Below is a small trained network, with its code and all its weights. Each question gives an input and a target symbol and asks what happens when units are switched off, that is, made to give their printed mean instead of their output.

import numpy as np


def w(rows, s, z=0):
    codes = np.array(rows[::2]) - 128.0
    scale = np.full(codes.shape[1], s)
    scale[-1] = z or s
    return codes * scale


def f(y):
    return np.maximum(y, 0)


def softmax(a):
    e = np.exp(a - a.max(-1, keepdims=True))
    return e / e.sum(-1, keepdims=True)


def log_softmax(a):
    a = a - a.max(-1, keepdims=True)
    return a - np.log(np.exp(a).sum(-1, keepdims=True))


def net(x, mask):
    ids = ['ΔΘΠΣαγεζημτω'.index(c) for c in x.split()]
    T = len(ids)
    res = E[ids] + P[:T]
    u = 0
    for l in range(3):
        q, k, v = (res @ M[l].T for M in (Q, K, V))
        z = softmax(np.where(np.tri(T) > 0, q @ k.T / 2**0.5, -1e9)) @ v
        res = res + np.where(mask[u], z, O[l][:, -1]) @ O[l][:, :-1]
        u += 1
        y = f(res @ A[l][:, :-1].T + A[l][:, -1])
        res = res + np.where(mask[u : u + 12], y, B[l][:, -1]) @ B[l][:, :-1]
        u += 12
    return log_softmax(res[-1] @ U[:, :-1].T + U[:, -1])


Q, K, V, O, A, B = {}, {}, {}, {}, {}, {}
E = w([
[178,131,117,150,239,132],'Δ',
[87,158,114,172,96,45],'Θ',
[190,94,71,141,177,159],'Π',
[238,199,195,104,177,120],'Σ',
[145,192,90,152,152,148],'α',
[108,180,16,152,115,118],'γ',
[187,182,175,101,24,88],'ε',
[146,54,171,156,178,61],'ζ',
[114,155,153,163,164,55],'η',
[27,88,222,113,80,180],'μ',
[175,35,69,16,85,6],'τ',
[163,152,72,154,72,175],'ω',
],0.015)
P = w([
[88,147,134,127,108,164],'0',
[119,195,133,109,107,135],'1',
[155,201,142,134,97,137],'2',
[195,208,133,172,108,134],'3',
[240,215,113,228,93,138],'4',
[250,189,133,254,92,145],'5',
],0.0043)
Q[0] = w([
[75,21,159,141,89,124],'0.h1',
[19,11,176,56,18,255],'0.h1',
],0.0059)
K[0] = w([
[132,45,118,196,107,139],'0.h1',
[3,101,109,218,212,218],'0.h1',
],0.0067)
V[0] = w([
[101,80,67,190,129,98],'0.h1',
[91,136,115,254,156,179],'0.h1',
],0.0072)
O[0] = w([
[54,166,123,2,111,183,43],'0.h1',
[109,189,79,48,161,37,4],'0.h1',
],0.0076,0.0042)
A[0] = w([
[119,195,77,129,107,116,84],'0.n1',
[57,107,109,138,176,114,90],'0.n2',
[74,164,141,42,80,70,170],'0.n3',
[174,173,103,162,230,96,179],'0.n4',
[204,127,47,68,123,88,122],'0.n5',
[86,121,158,42,72,129,139],'0.n6',
[156,107,76,163,143,142,116],'0.n7',
[171,123,136,128,125,96,128],'0.n8',
[164,109,146,155,144,77,79],'0.n9',
[125,170,87,188,112,160,103],'0.n10',
[98,34,124,201,209,148,4],'0.n11',
[117,79,103,167,124,255,143],'0.n12',
],0.0078,0.0038)
B[0] = w([
[63,133,180,56,55,109,162],'0.n1',
[183,133,138,144,87,136,134],'0.n2',
[130,122,128,253,125,82,168],'0.n3',
[20,149,180,118,168,150,255],'0.n4',
[92,73,51,139,139,198,182],'0.n5',
[121,64,124,206,98,113,154],'0.n6',
[106,137,149,110,98,145,191],'0.n7',
[169,96,160,76,137,186,192],'0.n8',
[176,116,154,86,147,150,190],'0.n9',
[162,74,210,4,81,92,209],'0.n10',
[81,205,92,112,10,115,163],'0.n11',
[142,103,142,206,116,23,199],'0.n12',
],0.0057,0.0055)
Q[1] = w([
[249,50,232,131,110,85],'1.h1',
[171,107,152,184,47,158],'1.h1',
],0.012)
K[1] = w([
[250,66,160,80,121,115],'1.h1',
[160,11,92,113,40,160],'1.h1',
],0.011)
V[1] = w([
[65,60,118,123,172,94],'1.h1',
[148,3,105,35,144,18],'1.h1',
],0.0045)
O[1] = w([
[74,135,131,2,150,54,6],'1.h1',
[237,112,141,86,224,4,192],'1.h1',
],0.0081,0.0021)
A[1] = w([
[141,108,52,62,194,109,16],'1.n1',
[40,73,186,114,172,106,65],'1.n2',
[117,109,188,101,78,107,117],'1.n3',
[57,121,1,53,128,133,3],'1.n4',
[160,199,80,59,131,183,253],'1.n5',
[146,160,140,138,39,101,93],'1.n6',
[160,152,180,131,159,207,122],'1.n7',
[180,135,145,108,89,66,144],'1.n8',
[173,155,201,122,129,130,89],'1.n9',
[101,123,103,114,92,54,40],'1.n10',
[97,135,84,105,231,167,93],'1.n11',
[106,53,116,146,89,97,97],'1.n12',
],0.0086,0.0041)
B[1] = w([
[101,103,170,231,85,162,165],'1.n1',
[187,73,149,121,144,54,157],'1.n2',
[123,118,76,171,116,156,193],'1.n3',
[209,158,137,38,88,80,156],'1.n4',
[82,86,178,125,124,210,179],'1.n5',
[134,74,16,138,159,170,242],'1.n6',
[115,169,156,240,139,65,233],'1.n7',
[150,137,59,101,155,148,253],'1.n8',
[185,119,66,181,132,109,238],'1.n9',
[130,188,79,134,162,141,157],'1.n10',
[132,136,112,165,237,255,151],'1.n11',
[79,203,159,140,188,162,183],'1.n12',
],0.0076,0.0057)
Q[2] = w([
[148,86,88,138,106,79],'2.h1',
[151,200,132,11,165,91],'2.h1',
],0.013)
K[2] = w([
[159,115,96,102,142,43],'2.h1',
[10,104,110,112,146,109],'2.h1',
],0.013)
V[2] = w([
[24,88,167,50,205,122],'2.h1',
[172,254,250,193,167,119],'2.h1',
],0.0054)
O[2] = w([
[2,66,84,175,169,137,9],'2.h1',
[172,214,100,90,219,174,163],'2.h1',
],0.0067,0.014)
A[2] = w([
[125,177,135,80,191,113,181],'2.n1',
[152,15,147,9,181,202,95],'2.n2',
[205,125,121,158,175,60,55],'2.n3',
[69,95,120,92,69,213,138],'2.n4',
[1,172,221,167,156,95,104],'2.n5',
[72,52,195,164,146,165,93],'2.n6',
[112,31,32,112,55,137,41],'2.n7',
[25,182,112,79,94,94,139],'2.n8',
[130,111,193,218,181,125,189],'2.n9',
[173,89,119,137,139,123,3],'2.n10',
[98,90,93,81,54,165,47],'2.n11',
[172,138,45,136,87,163,56],'2.n12',
],0.0088,0.0056)
B[2] = w([
[151,90,123,129,174,88,167],'2.n1',
[223,228,107,184,77,95,150],'2.n2',
[12,125,111,70,114,153,247],'2.n3',
[126,135,202,52,149,203,152],'2.n4',
[89,125,254,219,165,75,153],'2.n5',
[68,20,45,134,36,183,146],'2.n6',
[158,112,149,110,222,120,146],'2.n7',
[81,225,52,121,77,114,149],'2.n8',
[131,84,83,89,94,107,207],'2.n9',
[48,169,138,125,122,135,158],'2.n10',
[197,57,191,104,194,124,136],'2.n11',
[94,108,193,124,160,88,204],'2.n12',
],0.0082,0.015)
U = w([
[125,122,107,209,194,144,87],'Δ',
[84,218,20,186,100,106,79],'Θ',
[120,129,2,138,108,221,116],'Π',
[180,213,99,153,229,136,134],'Σ',
[58,193,170,122,129,167,81],'α',
[90,172,95,29,102,103,126],'γ',
[186,177,176,150,18,89,241],'ε',
[145,64,56,80,153,28,253],'ζ',
[122,161,229,165,176,23,6],'η',
[89,88,148,154,96,114,72],'μ',
[134,138,101,151,147,113,66],'τ',
[149,94,208,97,169,141,47],'ω',
],0.006,0.0039)

Each question gives the input, a string of symbols that net reads in full, and the target symbol t.
The units are the heads (2 rows each of Q, K, V and O) and the neurons (one row each of A and B). Each row of codes is followed by its name. A weight is (code - 128) times the scale printed after its matrix; where a second scale follows, it is the last column's (O, A, B and U).
mask holds one flag per unit, layer by layer, with each layer's heads first. A switched-off unit (its flag False) gives its mean, the last column of its rows in O or B, instead of its output. The means were averaged over made-up inputs and are rounded, as every weight is.
A unit's drop is (log p(t) with every unit on - log p(t) with that unit switched off) / (log p(t) with every unit on - log p(t) with every unit switched off).
The circuit of an input: a set's keep is (log p(t) with only the set's units on - log p(t) with every unit switched off) / (log p(t) with every unit on - log p(t) with every unit switched off). Starting from the 12 units with the biggest drops (on a tie, the unit counted first), units are removed one at a time, each time the one whose removal leaves the highest keep (on an exact tie, the one counted first), for as long as the keep stays at least 0.8.
circuit, biggest first: the units of the circuit, biggest drop first
unit that matters most: the unit with the biggest drop
k most important neurons: the k neurons with the biggest drops, biggest first
k most important neurons of layer l: the k neurons of layer l with the biggest drops, biggest first
drop of u: that unit's drop, to one decimal
input μ ε ε Π, target ε: unit that matters most : 2.h1
input τ ε τ, target ε: circuit, biggest first : [0.h1 2.n2]
input τ ζ α, target ζ: circuit, biggest first : [1.h1 2.h1]
input Π τ ε, target ζ: circuit, biggest first : [1.h1 1.n8]
input Δ γ Σ Π, target Σ: circuit, biggest first : [2.h1 1.n7 0.h1]
input γ α α μ ω Θ, target Θ: 2 most important neurons : [2.n8 1.n10]
input ε Π τ Δ Π η, target ζ: circuit, biggest first : [1.h1 2.n9]
input α η Δ η, target η: 2 most important neurons : [2.n5 0.n4]
input γ Δ ε τ Θ ε, target γ: 2 most important neurons : [2.n3 1.n1]
input α Π γ, target γ: 4 most important neurons : [1.n4 2.n8 0.n1 2.n4]
input α Θ Π γ Δ, target Δ: 3 most important neurons : [2.n5 1.n11 0.n4]
input α Θ ε ω η Σ, target Σ: 2 most important neurons of layer 2 : [2.n1 2.n6]
input Σ Θ ζ ζ, target Σ: 2 most important neurons of layer 1 : [1.n7 1.n6]
input Σ Δ ε ζ Δ, target ε: unit that matters most : 0.n4
input ε γ τ ω, target ζ: 2 most important neurons of layer 1 : [1.n8 1.n7]
input Δ ζ μ α Π, target Π: 3 most important neurons of layer 2 : [2.n6 2.n12 2.n5]
input ω Σ Δ Σ Θ Θ, target Σ: 2 most important neurons of layer 1 : [1.n7 1.n6]
input γ η Θ Δ ω, target ω: 2 most important neurons of layer 0 : [0.n4 0.n10]
input τ α Π, target ζ: drop of 0.n12 : 0.6
input ε α μ, target ε: most important neuron of layer 2 : [2.n3]
input Π μ Θ Σ Π ω, target Σ: drop of 1.n6 : 0.1
input Σ ω ω μ α, target Σ: drop of 1.n11 : 0.0
